Below are the code and all the weights of a small trained network. Each question names an input and a class and asks about switching units off, where a switched-off unit gives its printed mean instead of its output.

import numpy as np


def w(rows, s, z=0):
    codes = np.array(rows[::2]) - 128.0
    scale = np.full(codes.shape[1], s)
    scale[-1] = z or s
    return codes * scale


def f(y):
    return np.maximum(y, 0)


def log_softmax(a):
    a = a - a.max(-1, keepdims=True)
    return a - np.log(np.exp(a).sum(-1, keepdims=True))


def net(x, mask):
    res = np.array(x, float).reshape(1, 4) / 4 @ E
    y = f(res @ A[0][:, :-1].T + A[0][:, -1])
    res = res + np.where(mask, y, B[0][:, -1]) @ B[0][:, :-1]
    return log_softmax(res[-1] @ U[:, :-1].T + U[:, -1])


A, B = {}, {}
E = w([
[50,110,85,113],'x0',
[128,128,127,129],'x1',
[171,87,6,171],'x2',
[104,179,120,192],'x3',
],0.014)
A[0] = w([
[32,132,107,131,73],'n0',
[63,77,214,95,15],'n1',
[83,103,175,85,13],'n2',
[127,57,113,86,139],'n3',
[167,110,97,186,51],'n4',
[124,173,152,119,163],'n5',
[138,178,154,141,134],'n6',
[220,145,132,138,128],'n7',
[162,143,187,159,118],'n8',
[177,78,160,57,82],'n9',
[55,128,116,92,104],'n10',
[40,149,101,125,152],'n11',
[151,90,56,127,163],'n12',
[140,80,86,130,78],'n13',
[142,39,84,114,112],'n14',
[177,97,143,51,177],'n15',
[189,150,67,165,19],'n16',
[168,134,87,163,51],'n17',
[196,247,147,167,109],'n18',
[121,20,111,107,107],'n19',
[109,77,86,104,105],'n20',
[22,107,193,103,138],'n21',
[73,145,132,137,35],'n22',
[171,242,148,140,139],'n23',
[160,101,94,192,136],'n24',
[93,127,201,189,144],'n25',
[99,82,65,104,95],'n26',
[173,111,162,79,6],'n27',
[156,211,176,187,120],'n28',
[224,121,132,113,2],'n29',
],0.012,0.0069)
B[0] = w([
[234,202,126,143,180],'n0',
[193,72,70,177,214],'n1',
[168,71,20,207,176],'n2',
[102,89,137,143,200],'n3',
[205,234,138,137,185],'n4',
[75,158,191,123,196],'n5',
[78,121,158,87,186],'n6',
[170,153,93,140,214],'n7',
[94,90,164,148,202],'n8',
[240,255,97,111,203],'n9',
[139,150,84,155,182],'n10',
[243,147,55,203,199],'n11',
[121,94,145,135,245],'n12',
[104,119,165,91,186],'n13',
[71,80,161,130,220],'n14',
[227,154,24,134,232],'n15',
[183,170,157,104,195],'n16',
[196,191,144,102,178],'n17',
[102,118,150,106,225],'n18',
[90,90,159,135,203],'n19',
[81,71,151,122,187],'n20',
[163,166,77,118,255],'n21',
[138,150,209,56,145],'n22',
[68,126,175,90,221],'n23',
[179,122,97,120,216],'n24',
[115,140,174,92,213],'n25',
[71,73,158,131,201],'n26',
[154,145,214,64,161],'n27',
[89,97,186,92,226],'n28',
[152,70,44,196,175],'n29',
],0.0077,0.0097)
U = w([
[147,191,138,147,232],'0',
[150,101,88,194,147],'1',
[9,52,154,155,5],'2',
],0.014,0.0012)

Each question gives the input, the list of numbers given to net, and the class t.
The units are the neurons (one row each of A and B). Each row of codes is followed by its name. A weight is (code - 128) times the scale printed after its matrix; where a second scale follows, it is the last column's (A, B and U).
mask holds one flag per neuron, in row order. A switched-off neuron (its flag False) gives its mean, the last column of its row in B, instead of its output. The means were averaged over made-up inputs and are rounded, as every weight is.
A unit's drop is (log p(t) with every unit on - log p(t) with that unit switched off) / (log p(t) with every unit on - log p(t) with every unit switched off).
The circuit of an input: a set's keep is (log p(t) with only the set's units on - log p(t) with every unit switched off) / (log p(t) with every unit on - log p(t) with every unit switched off). Starting from the 12 units with the biggest drops (on a tie, the unit counted first), units are removed one at a time, each time the one whose removal leaves the highest keep (on an exact tie, the one counted first), for as long as the keep stays at least 0.8.
circuit, biggest first: the units of the circuit, biggest drop first
unit that matters most: the unit with the biggest drop
k most important neurons: the k neurons with the biggest drops, biggest first
drop when u is switched off: that unit's drop, to one decimal
input [7,-6,-6,0], class 1: 2 most important neurons : n1, n2
input [8,-1,5,0], class 2: unit that matters most : n26
input [-1,1,5,2], class 0: circuit, biggest first : n4, n1
input [-4,2,8,2], class 0: 3 most important neurons : n4, n16, n17
input [-6,-7,5,1], class 0: circuit, biggest first : n4, n16
input [3,-6,-6,-3], class 1: circuit, biggest first : n1, n2
input [-2,6,8,3], class 0: circuit, biggest first : n4, n16
input [2,-5,1,0], class 2: circuit, biggest first : n15, n9
input [-1,-3,8,4], class 0: 3 most important neurons : n4, n16, n17
input [0,6,4,8], class 0: drop when n1 is switched off : 0.1
input [3,-3,-4,-3], class 1: drop when n2 is switched off : 0.2
input [5,-2,4,0], class 2: drop when n15 is switched off : 0.2
